Below is a small trained network, with its code and all its weights. Each question gives an input and a class and asks what happens when units are switched off, that is, made to give their printed mean instead of their output.

import numpy as np


def w(rows, s, z=0):
    codes = np.array(rows[::2]) - 128.0
    scale = np.full(codes.shape[1], s)
    scale[-1] = z or s
    return codes * scale


def f(y):
    return np.maximum(y, 0)


def log_softmax(a):
    a = a - a.max(-1, keepdims=True)
    return a - np.log(np.exp(a).sum(-1, keepdims=True))


def net(x, mask):
    res = np.array(x, float).reshape(1, 6) / 4 @ E
    y = f(res @ A[0][:, :-1].T + A[0][:, -1])
    res = res + np.where(mask, y, B[0][:, -1]) @ B[0][:, :-1]
    return log_softmax(res[-1] @ U[:, :-1].T + U[:, -1])


A, B = {}, {}
E = w([
[136,50,149,197,125,38,168,167,67],'x0',
[236,144,208,113,107,143,182,189,205],'x1',
[129,121,128,134,131,126,125,120,142],'x2',
[126,127,129,130,129,126,130,124,133],'x3',
[113,153,201,173,249,170,93,148,109],'x4',
[118,129,131,124,133,122,138,124,135],'x5',
],0.014)
A[0] = w([
[85,151,68,102,144,176,86,77,131,203],'n0',
[136,81,119,131,88,73,143,115,115,155],'n1',
[162,211,151,76,98,181,138,131,189,130],'n2',
[112,96,101,138,82,86,135,112,115,144],'n3',
[122,147,173,179,244,140,102,138,91,136],'n4',
[156,92,161,170,117,95,171,198,138,64],'n5',
[139,133,119,77,51,110,136,123,163,174],'n6',
[134,92,79,126,103,104,139,101,120,154],'n7',
[111,95,59,118,91,76,118,104,116,187],'n8',
[142,107,74,76,21,105,155,108,158,253],'n9',
[183,92,191,165,115,75,181,194,131,39],'n10',
[97,133,170,185,199,126,107,122,66,100],'n11',
[139,109,137,147,150,114,112,125,134,115],'n12',
[75,168,65,97,143,160,65,54,113,216],'n13',
[139,162,190,112,167,197,117,144,164,118],'n14',
[101,127,124,158,186,132,97,102,87,116],'n15',
[68,73,101,197,131,59,119,123,49,127],'n16',
],0.011,0.0068)
B[0] = w([
[58,132,190,151,82,156,117,71,72,225],'n0',
[157,168,109,106,157,148,163,102,88,191],'n1',
[201,64,97,99,109,88,126,180,219,223],'n2',
[160,161,102,141,161,144,172,113,113,186],'n3',
[109,55,141,165,78,74,53,174,150,246],'n4',
[53,139,159,128,106,182,133,62,63,195],'n5',
[112,100,65,57,87,124,158,126,154,205],'n6',
[160,164,110,119,169,148,151,109,104,180],'n7',
[167,174,95,112,166,149,164,123,95,207],'n8',
[127,105,34,2,79,123,226,94,143,255],'n9',
[42,137,172,134,60,183,99,57,80,214],'n10',
[136,79,123,153,92,71,89,157,142,216],'n11',
[108,115,138,135,117,122,125,135,132,147],'n12',
[64,138,167,134,94,162,136,90,76,245],'n13',
[167,134,169,185,189,134,73,209,162,214],'n14',
[115,99,121,131,88,85,118,130,135,191],'n15',
[206,136,37,113,158,41,156,201,177,231],'n16',
],0.0097,0.018)
U = w([
[66,172,134,88,74,216,143,42,74,147],'0',
[168,30,64,101,81,49,112,176,193,10],'1',
[38,116,255,200,105,146,51,104,68,255],'2',
[211,148,200,162,218,170,79,224,205,162],'3',
[211,222,70,116,232,99,143,137,105,67],'4',
],0.0095,0.0007)

Each question gives the input, the list of numbers given to net, and the class t.
The units are the neurons (one row each of A and B). Each row of codes is followed by its name. A weight is (code - 128) times the scale printed after its matrix; where a second scale follows, it is the last column's (A, B and U).
mask holds one flag per neuron, in row order. A switched-off neuron (its flag False) gives its mean, the last column of its row in B, instead of its output. The means were averaged over made-up inputs and are rounded, as every weight is.
A unit's drop is (log p(t) with every unit on - log p(t) with that unit switched off) / (log p(t) with every unit on - log p(t) with every unit switched off).
The circuit of an input: a set's keep is (log p(t) with only the set's units on - log p(t) with every unit switched off) / (log p(t) with every unit on - log p(t) with every unit switched off). Starting from the 12 units with the biggest drops (on a tie, the unit counted first), units are removed one at a time, each time the one whose removal leaves the highest keep (on an exact tie, the one counted first), for as long as the keep stays at least 0.8.
units of the circuit, in order: the units of the circuit, biggest drop first
unit that matters most: the unit with the biggest drop
k most important neurons: the k neurons with the biggest drops, biggest first
drop when u is switched off: that unit's drop, to one decimal
input [3,1,6,-5,2,6], class 2: 2 most important neurons -> [n9 n2]
input [8,-1,1,0,0,3], class 4: unit that matters most -> n16
input [0,7,-7,-1,6,-1], class 3: 2 most important neurons -> [n14 n0]
input [0,6,6,-6,3,-4], class 3: 4 most important neurons -> [n0 n13 n14 n2]
input [1,-7,-1,-4,0,3], class 4: 2 most important neurons -> [n16 n10]
input [-8,1,-3,1,-1,-4], class 1: 3 most important neurons -> [n2 n10 n5]
input [-1,-7,1,2,-8,-3], class 0: 2 most important neurons -> [n13 n0]
input [0,-5,-1,1,-3,2], class 0: 2 most important neurons -> [n13 n0]
input [-3,1,5,0,7,2], class 3: 2 most important neurons -> [n14 n10]
input [1,2,-8,-6,3,5], class 2: 3 most important neurons -> [n16 n9 n2]
input [5,-7,-6,-1,-2,6], class 4: drop when n16 is switched off -> 0.0
input [7,2,-1,-2,5,2], class 2: drop when n10 is switched off -> 0.3
input [1,5,7,7,-4,3], class 0: drop when n16 is switched off -> 0.3
input [2,1,4,2,0,-6], class 0: units of the circuit, in order -> [n2]
